Below is a small trained network, with its code and all its weights. Each question gives an input and a class and asks what happens when units are switched off, that is, made to give their printed mean instead of their output.

import numpy as np


def w(rows, s, z=0):
    codes = np.array(rows[::2]) - 128.0
    scale = np.full(codes.shape[1], s)
    scale[-1] = z or s
    return codes * scale


def f(y):
    return np.maximum(y, 0)


def log_softmax(a):
    a = a - a.max(-1, keepdims=True)
    return a - np.log(np.exp(a).sum(-1, keepdims=True))


def net(x, mask):
    res = np.array(x, float).reshape(1, 4) / 4 @ E
    y = f(res @ A[0][:, :-1].T + A[0][:, -1])
    res = res + np.where(mask, y, B[0][:, -1]) @ B[0][:, :-1]
    return log_softmax(res[-1] @ U[:, :-1].T + U[:, -1])


A, B = {}, {}
E = w([
[219,114,93,184,159,87,104,159,57,201],'x0',
[70,48,110,59,158,198,101,98,78,190],'x1',
[184,173,150,148,69,182,84,8,153,154],'x2',
[152,65,44,92,69,71,104,124,110,67],'x3',
],0.013)
A[0] = w([
[193,105,75,195,139,108,54,151,75,199,36],'n0',
[228,118,109,168,202,107,80,138,93,166,65],'n1',
[192,176,145,135,74,162,32,26,130,139,119],'n2',
[67,120,62,85,156,187,77,120,65,164,77],'n3',
[155,87,68,97,83,104,48,129,120,92,16],'n4',
[109,155,224,178,203,182,184,150,152,208,7],'n5',
[91,111,120,110,190,95,178,245,101,99,59],'n6',
[114,75,126,87,157,142,112,97,102,175,38],'n7',
[168,195,125,165,117,82,157,147,145,78,58],'n8',
[154,73,9,100,36,92,88,136,122,53,3],'n9',
[160,174,94,185,112,102,193,166,199,107,56],'n10',
[185,194,115,171,94,104,123,161,168,85,78],'n11',
[120,184,180,156,203,154,111,152,136,154,61],'n12',
[87,83,73,82,154,175,103,97,124,208,44],'n13',
[43,136,143,57,90,152,133,87,224,48,3],'n14',
],0.011,0.0034)
B[0] = w([
[96,138,163,144,162,160,152,205,90,50,227],'n0',
[68,132,168,148,125,133,168,179,129,48,217],'n1',
[115,65,32,144,183,207,51,195,176,145,251],'n2',
[158,174,133,111,78,127,109,96,101,99,206],'n3',
[164,115,134,152,133,108,188,47,178,159,199],'n4',
[171,133,112,160,169,117,184,97,103,223,210],'n5',
[121,61,76,158,162,209,12,160,212,159,217],'n6',
[151,179,166,61,118,85,101,119,125,111,184],'n7',
[135,129,173,95,76,78,87,90,101,133,206],'n8',
[160,140,97,179,165,114,197,83,131,218,246],'n9',
[134,170,151,91,89,101,83,81,79,123,202],'n10',
[141,145,149,59,68,108,109,106,112,133,215],'n11',
[160,138,96,138,162,78,166,92,135,150,179],'n12',
[140,178,157,70,62,30,85,91,99,122,206],'n13',
[60,134,162,161,140,141,171,224,99,70,232],'n14',
],0.011,0.019)
U = w([
[141,79,52,128,134,172,22,148,170,129,193],'0',
[158,169,146,73,57,87,83,96,106,107,91],'1',
[169,132,92,150,146,113,248,87,130,179,252],'2',
[88,135,151,138,126,142,208,194,110,35,5],'3',
],0.013,0.0012)

Each question gives the input, the list of numbers given to net, and the class t.
The units are the neurons (one row each of A and B). Each row of codes is followed by its name. A weight is (code - 128) times the scale printed after its matrix; where a second scale follows, it is the last column's (A, B and U).
mask holds one flag per neuron, in row order. A switched-off neuron (its flag False) gives its mean, the last column of its row in B, instead of its output. The means were averaged over made-up inputs and are rounded, as every weight is.
A unit's drop is (log p(t) with every unit on - log p(t) with that unit switched off) / (log p(t) with every unit on - log p(t) with every unit switched off).
The circuit of an input: a set's keep is (log p(t) with only the set's units on - log p(t) with every unit switched off) / (log p(t) with every unit on - log p(t) with every unit switched off). Starting from the 12 units with the biggest drops (on a tie, the unit counted first), units are removed one at a time, each time the one whose removal leaves the highest keep (on an exact tie, the one counted first), for as long as the keep stays at least 0.8.
units of the circuit, in order: the units of the circuit, biggest drop first
unit that matters most: the unit with the biggest drop
top k neurons: the k neurons with the biggest drops, biggest first
drop of u: that unit's drop, to one decimal
input [6,5,4,-4], class 3: unit that matters most : n0
input [7,5,4,-2], class 3: top 2 neurons : (n0 n1)
input [3,0,-3,4], class 2: top 2 neurons : (n2 n9)
input [5,0,-5,7], class 2: top 3 neurons : (n9 n2 n4)
input [-3,-1,2,-4], class 2: top 2 neurons : (n6 n0)
input [5,0,0,4], class 3: top 4 neurons : (n0 n1 n5 n12)
input [-6,6,-1,-4], class 1: top 4 neurons : (n13 n0 n1 n3)
input [4,7,5,-4], class 1: top 2 neurons : (n13 n6)
input [-6,6,4,6], class 1: top 3 neurons : (n13 n0 n5)
input [8,-1,-3,-6], class 3: top 3 neurons : (n1 n0 n9)
input [-2,2,4,6], class 2: top 2 neurons : (n9 n6)
input [8,-6,4,8], class 2: top 2 neurons : (n9 n4)
input [8,4,-8,-6], class 0: top 2 neurons : (n6 n14)
input [-3,0,0,4], class 2: top 3 neurons : (n0 n1 n9)
input [-8,7,3,0], class 3: units of the circuit, in order : (n14)
input [2,1,7,-4], class 0: drop of n2 : 3.7
input [4,-6,6,-1], class 0: drop of n13 : 0.6
input [4,-1,-8,-5], class 0: drop of n6 : 3.6
